Where the symbols take the elements:
SN s SR
SN q QM
SN l MG
SN r CR
SN j JD
SN g JG
LZ s PQ
LZ q LP
LZ l QN
LZ r SF
LZ j QG
LZ g GN
QG s ZT
QG q QN
QG l CD
QG r SL
QG j DR
QG g JQ
HB s JD
HB q TB
HB l PQ
HB r JZ
HB j QP
HB g LP
DR s PH
DR q CD
DR l DP
DR r HF
DR j QC
DR g JC
NR s LC
NR q QC
NR l NQ
NR r CT
NR j NJ
NR g NL
QM s GM
QM q ML
QM l CR
QM r CZ
QM j MG
QM g MQ
CZ s ML
CZ q DQ
CZ l MQ
CZ r MD
CZ j JG
CZ g NJ
DG s BC
DG q RL
DG l LQ
DG r BF
DG j ML
DG g LC
DP s DR
DP q HF
DP l DL
DP r JC
DP j CT
DP g BS
MG s SN
MG q CR
MG l TB
MG r JG
MG j HB
MG g QR
JZ s TB
JZ q QR
JZ l LP
JZ r PC
JZ j LZ
JZ g FP
PC s QR
PC q DZ
PC l FP
PC r GL
PC j SF
PC g GM
NL s CT
NL q HG
NL l RD
NL r MN
NL j BC
NL g JT
PH s TQ
PH q QG
PH l DR
PH r CD
PH j HD
PH g HF
PQ s HB
PQ q JZ
PQ l LZ
PQ r LP
PQ j ZT
PQ g SF
QR s JG
QR q FS
QR l PC
QR r DZ
QR j LP
QR g GL
LB s BT
LB q DG
LB l ML
LB r LQ
LB j QM
LB g DQ
TQ s TC
TQ q ZT
TQ l PH
TQ r QG
TQ j JP
TQ g CD
LG s JQ
LG q JD
LG l SM
LG r HB
LG j BS
LG g PQ
JQ s SL
JQ q TJ
JQ l LG
JQ r JD
JQ j JC
JQ g HB
TJ s GN
TJ q SN
TJ l JD
TJ r MG
TJ j LG
TJ g TB
SF s LP
SF q FP
SF l GN
SF r SR
SF j SL
SF g SN
SL s QN
SL q GN
SL l JQ
SL r TJ
SL j HF
SL g JD
FS s MQ
FS q NJ
FS l DZ
FS r NG
FS j PC
FS g BT
NQ s NR
NQ q CT
NQ l TH
NQ r NL
NQ j NG
NQ g RD
TB s MG
TB q JG
TB l JZ
TB r QR
TB j PQ
TB g PC
ML s LB
ML q LQ
ML l CZ
ML r DQ
ML j CR
ML g MD
NJ s MD
NJ q NQ
NJ l NG
NJ r TH
NJ j DZ
NJ g BC
HD s JP
HD q DR
HD l QC
HD r DP
HD j NR
HD g DL
ZT s QP
ZT q LZ
ZT l QG
ZT r QN
ZT j PH
ZT g SL
FP s PC
FP q GL
FP l SR
FP r GM
FP j GN
FP g QM
TH s NQ
TH q NL
TH l BC
TH r RD
TH j BT
TH g RL
BF s RL
BF q JP
BF l LC
BF r HD
BF j DQ
BF g QC
JT s MN
JT q TQ
JT l JP
JT r PH
JT j BF
JT g DR
RL s RD
RL q JT
RL l BF
RL r JP
RL j LQ
RL g HD
QC s HD
QC q DP
QC l CT
QC r DL
QC j NQ
QC g HG
HF s CD
HF q JQ
HF l JC
HF r LG
HF j DL
HF g SM
DL s DP
DL q JC
DL l HG
DL r BS
DL j NL
DL g TC
DQ s LQ
DQ q LC
DQ l MD
DQ r NR
DQ j MQ
DQ g NQ
LC s BF
LC q HD
LC l NR
LC r QC
LC j MD
LC g CT
MQ s CZ
MQ q MD
MQ l FS
MQ r NJ
MQ j QR
MQ g NG
TC s BS
TC q QP
TC l TQ
TC r ZT
TC j JT
TC g QG
BC s TH
BC q RD
BC l DG
BC r RL
BC j LB
BC g BF
BT s NG
BT q BC
BT l LB
BT r DG
BT j GM
BT g LQ
MN s HG
MN q TC
MN l JT
MN r TQ
MN j RL
MN g PH
LP s JZ
LP q PC
LP l SF
LP r FP
LP j QN
LP g SR
GN s SF
GN q SR
GN l TJ
GN r SN
GN j JQ
GN g MG
CR s QM
CR q CZ
CR l JG
CR r MQ
CR j TB
CR g FS
SM s LG
SM q HB
SM l QP
SM r PQ
SM j TC
SM g LZ
JP s JT
JP q PH
JP l HD
JP r DR
JP j LC
JP g DP
GM s GL
GM q LB
GM l QM
GM r ML
GM j SN
GM g CZ
QN s LZ
QN q SF
QN l SL
QN r GN
QN j CD
QN g TJ
JD s TJ
JD q MG
JD l HB
JD r TB
JD j SM
JD g JZ
HG s DL
HG q BS
HG l MN
HG r TC
HG j RD
HG g TQ
CT s QC
CT q DL
CT l NL
CT r HG
CT j TH
CT g MN
BS s JC
BS q SM
BS l TC
BS r QP
BS j MN
BS g ZT
CD s QG
CD q SL
CD l HF
CD r JQ
CD j DP
CD g LG
JG s CR
JG q MQ
JG l QR
JG r FS
JG j JZ
JG g DZ
RD s NL
RD q MN
RD l RL
RD r JT
RD j DG
RD g JP
DZ s FS
DZ q NG
DZ l GL
DZ r BT
DZ j FP
DZ g LB
LQ s DG
LQ q BF
LQ l DQ
LQ r LC
LQ j CZ
LQ g NR
JC s HF
JC q LG
JC l BS
JC r SM
JC j HG
JC g QP
NG s NJ
NG q TH
NG l BT
NG r BC
NG j GL
NG g DG
GL s DZ
GL q BT
GL l GM
GL r LB
GL j SR
GL g ML
MD s DQ
MD q NR
MD l NJ
MD r NQ
MD j FS
MD g TH
SR s FP
SR q GM
SR l SN
SR r QM
SR j TJ
SR g CR
QP s SM
QP q PQ
QP l ZT
QP r LZ
QP j TQ
QP g QN

The rows follow the links: the fewer symbols apart two elements are, the more alike their rows tend to be.

Each row is also shifted at random along 3 hidden directions that mean nothing.

Row, then element:
-24 -12 -8 0 2 9 -10 10 19 -11 36 -6 -15 -25 -30 15 -12 -10 -36 30 -2 14 -1 -34 -18 -11 -11 20 -8 1 -8 11 -24 18 -18 -4 -22 -5 -8 -9 23
element: RD
-19 4 -3 11 -7 -14 -3 -4 -18 -23 10 16 10 -17 -8 -8 16 9 2 -2 -8 -23 -8 -23 -11 -5 -27 12 -1 33 -11 21 -18 -8 -11 -2 -17 9 19 -14 24
element: CZ
23 -3 12 -9 7 -8 5 17 3 -7 35 11 -8 -30 -15 3 -2 2 -17 20 -1 16 -1 -22 10 -4 1 20 -5 8 -7 15 -1 8 11 8 -15 -5 -7 -15 0
element: BF
13 2 6 9 -5 -17 10 -11 -22 -11 -7 25 16 -10 10 -21 27 18 14 -19 -2 -21 -11 -1 4 2 -17 2 2 35 -8 16 1 -4 5 -3 -3 3 18 -9 7
element: GL
5 6 23 17 -6 -5 5 3 -32 20 2 17 12 -23 24 -12 24 17 20 -9 8 -17 -7 -14 7 -7 -4 13 -13 35 -4 18 -7 7 12 2 -11 5 -7 -19 -3
element: MQ
46 3 -12 10 -8 2 -10 -8 2 6 -39 -16 6 30 -3 -4 -7 -4 4 -18 6 6 2 16 3 1 3 -20 3 -13 4 -19 13 -3 -6 0 21 -1 8 28 -9
element: QN
-65 0 -9 16 -7 -1 -6 -15 -8 5 -40 -3 10 20 1 -12 7 3 5 -22 6 -2 -5 12 -1 1 -5 -15 2 5 1 -8 9 2 -5 -4 15 0 12 18 -2
element: SF
-23 -17 9 -7 11 11 9 7 12 10 37 12 -16 -32 -4 7 1 2 -24 24 4 9 -3 -16 -6 -2 4 20 -5 8 -4 17 -12 27 3 -5 -13 -13 -19 -23 6
element: LC
67 13 20 -9 1 -15 -7 30 -3 0 33 -4 -2 -23 -15 6 -13 -2 -6 23 0 22 7 -29 22 -9 10 21 -12 -1 -6 5 4 -8 13 17 -18 5 -12 -10 -11
element: NL
4 -14 19 -10 14 15 22 2 2 22 38 20 -11 -31 28 4 12 7 0 16 3 -9 -4 -1 -5 4 12 18 -1 8 2 18 -12 21 13 -6 -11 -10 -24 -32 -2
element: BC
24 14 20 2 -4 -12 2 12 -26 1 21 13 12 -20 19 0 14 9 27 1 -5 -22 -1 -17 4 -4 -4 16 -10 22 -2 16 -11 -14 10 8 -21 15 -3 -25 1
element: BT
13 14 -10 -7 -5 -10 -12 8 7 -12 -20 -23 4 31 -17 5 -21 -11 4 -4 -3 17 11 10 13 2 8 -15 3 -28 5 -25 18 -23 0 10 13 8 8 26 -14
element: QP
-10 -1 10 -28 11 -10 25 2 0 -23 40 27 -2 -17 14 4 12 6 14 8 -16 -24 1 8 -1 12 -1 9 11 7 1 16 -5 -17 14 -1 -14 4 5 -31 7
element: DQ
27 1 8 -14 8 12 -4 19 14 13 32 -13 -15 -10 0 19 -19 -13 -7 26 2 14 9 -11 2 -2 19 10 -8 -23 6 -3 -7 3 5 6 -11 -1 -26 -9 -5
element: JP
52 -7 -1 -4 6 1 5 -1 1 -16 31 14 -6 -23 -4 6 7 3 -8 13 -8 -13 -4 -18 -16 -2 -14 15 0 16 -5 19 -22 3 -8 -6 -20 1 2 -24 22
element: DG
15 10 5 0 -4 -4 -14 17 3 15 -16 -24 0 15 -12 5 -22 -11 -3 4 8 32 10 -2 21 -5 20 -7 -8 -22 2 -20 18 -3 7 12 10 0 -9 22 -25
element: CD
-5 5 12 -1 2 3 -6 16 7 29 -11 -20 -4 10 -2 2 -19 -7 -5 6 12 36 10 4 25 -2 26 -5 -9 -24 5 -17 23 6 17 12 13 -5 -18 20 -31
element: HF
9 6 -15 11 -11 -8 -2 -20 -16 -18 -23 5 16 16 8 -8 16 5 20 -22 -8 -33 -5 7 -15 2 -23 -11 8 13 0 3 -10 -18 -16 -8 1 12 25 0 18
element: PC
12 5 -17 16 -9 9 -30 6 11 4 -21 -36 -4 19 -29 9 -26 -18 -19 5 7 25 7 -16 -7 -11 -2 -7 -11 -21 -2 -22 -3 4 -22 3 4 5 -6 29 2
element: QG
20 -1 2 13 -4 7 0 -10 -5 31 -43 -8 5 22 17 -12 1 3 11 -20 14 9 -1 24 11 2 14 -18 -1 -6 7 -15 20 9 9 0 25 -6 -4 22 -23
element: PQ
46 15 7 -8 -4 -9 -2 9 -3 11 -26 -17 8 30 10 -1 -13 -6 24 -13 1 12 13 26 26 6 23 -18 1 -27 9 -25 28 -22 18 13 19 7 -3 22 -34
element: LG
30 2 -4 0 -1 2 -1 -1 -6 -19 29 8 -1 -21 0 9 8 1 2 10 -10 -27 -4 -22 -22 -3 -19 15 -2 16 -3 18 -30 -5 -15 -5 -24 10 1 -25 27
element: MD
-66 -17 -3 13 2 24 13 -30 -7 22 -12 18 -1 -3 38 -6 26 11 12 -16 4 -33 -12 18 -26 6 -7 -6 3 18 6 11 -17 21 -8 -19 4 -7 -5 -14 13
element: CR

The symbols that take the first to the second take the third to the fourth, perhaps in another order. What is the fourth?
Answers are names.
30 7 11 5 -6 -11 13 -12 -27 7 -18 19 17 5 34 -14 25 16 35 -25 0 -29 -6 19 7 6 -2 -7 5 20 4 6 7 -12 12 -1 6 5 10 -8 -8
: -47 -11 0 17 -2 7 6 -17 -14 4 -4 19 3 -16 12 -13 25 12 -1 -10 2 -24 -14 -8 -17 -3 -18 6 -1 33 -5 20 -18 17 -7 -13 -6 -2 4 -13 19
:: -28 4 -2 16 -8 -5 -5 -10 -11 9 -42 -2 13 19 3 -16 6 6 8 -25 8 3 -4 13 9 0 -1 -16 1 6 1 -8 17 2 2 1 18 -1 10 22 -11
: MG

-2 10 8 0 -2 2 -11 15 4 22 -16 -25 0 17 -2 7 -21 -10 4 2 10 27 10 6 20 -2 23 -9 -8 -27 5 -23 17 -3 10 12 11 1 -16 21 -28
: 2 8 -9 29 -14 11 -16 -15 -21 13 -31 -10 13 15 20 -4 9 1 21 -19 2 -28 -6 -4 -22 -8 -16 -10 -9 13 4 -3 -20 -2 -22 -6 0 15 5 3 12
:: 2 -1 6 18 -5 15 5 -17 -22 28 -21 7 9 5 41 -8 21 8 29 -22 4 -32 -7 12 -13 1 -3 -7 -3 15 6 5 -11 6 -3 -9 5 5 -6 -9 -1
: TH

3 -3 8 -4 6 2 -5 18 8 0 35 -2 -11 -27 -17 11 -10 -5 -22 27 1 16 2 -28 -1 -8 2 22 -10 0 -7 11 -10 14 -1 4 -18 -2 -16 -13 5
: 4 -6 -5 -12 6 -11 1 10 12 -32 35 8 -8 -27 -33 4 -5 0 -31 23 -6 13 -1 -25 -3 -2 -12 20 2 9 -12 16 -7 5 -4 1 -18 -6 7 -11 18
:: -23 -3 7 -4 3 7 7 -1 -5 -3 32 13 -5 -21 18 10 11 3 8 10 -7 -31 -1 -12 -17 0 -8 13 0 13 1 16 -27 -2 -7 -5 -21 8 -7 -31 19
: BT

79 18 19 -2 -4 -18 1 15 -27 -8 26 12 13 -19 14 1 11 6 25 2 -7 -21 1 -20 8 -4 -5 17 -8 19 -4 15 -11 -21 9 8 -22 18 0 -26 3
: 55 0 11 -23 8 -19 18 6 -1 -26 35 26 0 -22 -3 -2 10 10 1 9 -12 -9 -1 -2 11 7 -3 14 10 13 -5 18 4 -14 17 3 -12 0 9 -25 3
:: -43 -1 5 17 -5 7 -3 -3 -17 7 13 10 3 -22 13 1 16 5 4 2 1 -23 -8 -22 -17 -8 -16 14 -10 27 -3 20 -29 10 -11 -6 -19 6 -7 -23 19
: MD

28 2 -10 1 -1 -7 -16 10 16 -12 -9 -18 -5 9 -39 2 -21 -10 -29 9 5 38 5 -11 10 -5 1 -4 -2 -16 -7 -12 15 5 -5 8 9 -6 3 26 -6
: 25 -10 -6 -5 8 26 -7 8 26 12 23 -17 -22 -6 -10 22 -22 -16 -23 28 2 16 7 -11 -16 -4 10 6 -6 -25 4 -6 -18 19 -13 -3 -7 -5 -23 -3 5
:: 28 7 -13 -2 -4 -17 -17 12 15 -24 -11 -20 -1 13 -46 1 -23 -10 -24 7 -1 37 7 -11 16 -6 -1 -3 0 -16 -8 -15 19 -8 -3 11 7 -2 14 29 -3
: HG

-30 4 2 9 -5 -11 1 -4 -18 -16 10 16 9 -20 2 -6 18 10 6 -3 -6 -21 -8 -17 -9 -3 -20 13 -2 32 -7 19 -16 -4 -7 -3 -17 7 13 -17 19
: 7 5 23 -21 10 -14 8 25 3 -1 40 10 -6 -25 -5 4 -7 1 -4 23 -1 18 6 -13 23 0 16 19 -4 -3 -3 9 9 -2 24 13 -12 -3 -13 -16 -16
:: 42 10 -7 -17 0 -18 -11 22 13 -44 34 -9 -5 -9 -42 14 -21 -11 -19 26 -14 16 10 -24 4 -3 -8 14 3 -13 -7 1 -2 -21 -6 13 -18 8 9 -3 12
: ZT

47 13 17 20 -11 -16 -8 8 -35 2 2 12 19 -22 8 -12 18 13 17 -6 1 -15 -6 -28 6 -11 -15 15 -15 38 -8 18 -12 -6 2 6 -17 14 5 -14 4
: -8 -14 2 -22 12 1 21 -3 10 -18 39 24 -11 -25 1 3 11 6 -10 13 -11 -13 -5 2 -9 9 -3 13 10 8 -1 19 -9 5 5 -6 -12 -8 0 -28 15
:: -8 -19 -10 0 8 25 -5 -1 32 15 2 -15 -21 -2 -20 11 -17 -11 -40 17 11 31 1 -4 -11 -3 10 1 -3 -21 2 -9 -2 33 -11 -7 7 -19 -17 14 2
: SM

-19 -8 -6 -16 8 2 12 -5 5 -28 38 19 -7 -17 3 10 8 1 -2 10 -15 -28 -4 -5 -22 7 -15 9 10 10 -2 19 -21 -7 -9 -9 -18 3 7 -29 26
: 47 -9 11 -8 7 -1 11 4 1 -2 32 18 -5 -30 -1 2 9 7 -11 14 -2 -2 -3 -14 -1 0 -2 19 -3 14 -5 19 -8 11 6 0 -15 -6 -7 -23 8
:: 18 -15 -16 -8 7 12 -4 -1 31 -9 7 -12 -17 3 -32 10 -20 -13 -39 16 3 28 2 -4 -9 1 0 0 3 -22 -2 -7 1 18 -12 -6 6 -13 -3 13 8
: BS

1 17 7 20 -13 -4 -8 -3 -29 20 -34 -5 20 16 24 -8 10 3 34 -23 6 -18 -1 5 6 -5 -1 -10 -9 10 4 -7 1 -12 2 4 5 14 3 8 -11
: 17 8 -1 4 -7 -12 9 -15 -20 -12 -19 14 17 12 23 -12 23 11 31 -25 -7 -32 -5 19 -1 7 -10 -10 9 17 1 3 3 -19 3 -3 5 9 21 -4 3
:: -31 -1 0 -8 -1 -13 14 -13 0 2 -35 7 9 25 9 -17 7 7 13 -24 3 5 0 40 21 13 12 -23 15 -9 5 -13 36 -8 20 2 29 -7 15 22 -25
: LP

-20 4 -8 6 -6 -2 6 -19 -15 -9 -19 10 13 14 22 -9 18 7 25 -23 -7 -34 -4 18 -10 6 -13 -14 9 11 3 1 -4 -15 -5 -7 6 9 16 -4 10
: -1 2 11 8 -5 -17 10 -6 -24 -4 -4 25 14 -14 13 -18 25 17 14 -16 0 -19 -8 -3 5 -1 -13 5 0 35 -6 18 2 -2 9 -1 -6 2 15 -14 4
:: -52 15 -4 -1 -10 -25 4 -8 -17 -24 -28 4 21 25 4 -14 8 6 28 -27 -10 -17 1 20 13 8 -8 -16 11 5 -1 -8 20 -34 7 5 11 13 28 11 -6
: JG

9 -3 -3 17 -6 -8 1 -15 -18 -11 -11 19 12 -11 2 -15 26 15 3 -15 -1 -22 -13 -8 -10 -3 -24 3 1 35 -8 18 -10 4 -7 -8 -6 4 21 -7 19
: -18 5 -7 11 -6 -12 -7 -4 -13 -27 11 10 8 -17 -11 -2 14 5 0 1 -10 -23 -6 -27 -17 -7 -31 13 -2 30 -10 19 -24 -7 -19 -5 -21 11 17 -15 31
:: -5 -10 33 -15 16 7 24 12 -1 28 40 23 -12 -36 25 2 8 9 -1 18 8 7 -2 -1 16 3 26 21 -3 8 2 16 4 21 30 3 -9 -14 -30 -29 -20
: NL

35 9 10 -22 4 -14 -3 26 7 -18 36 -4 -4 -13 -18 14 -18 -7 -5 23 -9 16 10 -15 17 -1 10 14 -3 -14 -2 -1 5 -18 9 15 -14 5 -7 -8 -7
: 7 13 1 -7 -2 -4 -8 11 4 8 -18 -21 3 28 -1 5 -19 -10 12 -3 1 18 13 16 18 2 18 -15 1 -30 7 -24 21 -17 9 11 15 4 -4 22 -24
:: -18 -11 6 -3 9 7 -1 13 13 2 36 2 -14 -31 -14 10 -6 -3 -26 27 3 14 0 -26 -4 -8 1 22 -8 3 -4 12 -16 21 -3 0 -17 -6 -17 -15 9
: HF

-28 3 -9 3 -3 12 -14 5 12 14 -19 -28 -5 22 -8 10 -22 -15 -4 4 7 19 9 5 1 -3 13 -10 -5 -30 8 -22 6 1 -6 3 11 0 -12 22 -11
: -36 9 4 13 -8 -10 -1 -8 -15 8 -39 0 15 19 10 -16 8 6 17 -25 6 0 -1 15 15 3 2 -15 2 6 2 -9 20 -6 9 5 19 1 10 19 -15
:: -34 0 -11 2 -5 -24 6 -13 -12 -46 3 23 11 -9 -17 -15 22 12 -2 -12 -14 -23 -11 -9 -8 1 -33 5 11 34 -12 21 -5 -14 -8 -6 -9 6 34 -10 28
: TH

46 8 -9 14 -6 12 -16 -2 4 19 -34 -25 2 28 3 3 -14 -10 5 -10 7 10 6 11 -2 -5 8 -17 -5 -20 7 -23 6 -1 -9 1 16 3 -6 23 -11
: -20 8 -7 34 -16 9 -20 -11 -20 21 -38 -15 12 16 13 -5 8 -1 16 -19 7 -14 -4 -7 -14 -11 -12 -9 -12 11 2 -6 -14 2 -17 -5 4 11 0 13 5
:: -20 -13 8 28 -3 24 6 -20 -19 39 -13 17 2 -15 39 -13 27 11 9 -14 13 -25 -15 -1 -19 -5 -5 4 -10 33 1 15 -20 31 -5 -14 -1 -5 -12 -15 7
: DQ

-66 5 3 20 -7 9 -4 -10 -19 28 -31 -5 11 17 31 -6 10 4 26 -20 9 -17 -3 11 -3 -3 2 -13 -5 5 6 -7 -3 0 -2 -4 8 7 -4 6 -9
: -5 16 10 25 -14 -3 -11 -2 -27 25 -39 -8 17 16 20 -11 7 6 26 -23 10 -6 -2 2 10 -6 1 -10 -10 11 2 -8 5 -5 4 5 10 10 0 15 -15
:: -26 17 4 -1 -9 -16 4 -6 -23 -4 -24 4 19 20 22 -11 13 9 38 -25 -6 -25 2 22 10 6 -1 -14 6 4 4 -6 11 -30 10 4 8 13 15 2 -9
: MG

25 -1 6 21 -7 11 3 -16 -24 26 -22 10 10 0 36 -12 22 10 24 -20 6 -29 -9 6 -11 -2 -8 -4 -5 24 6 6 -11 7 -3 -8 1 4 -3 -8 3
: -9 -1 7 12 -5 -9 7 -9 -21 1 -5 23 12 -16 13 -16 25 16 9 -15 2 -20 -13 -5 -2 -2 -17 7 -2 35 -6 18 -6 5 2 -5 -5 1 10 -12 9
:: -15 -16 2 -14 13 5 16 0 14 -10 40 20 -13 -29 -6 5 7 4 -21 18 -3 -1 -6 -9 -8 3 -4 16 5 10 -5 19 -11 17 2 -7 -13 -12 -4 -24 15
: RD

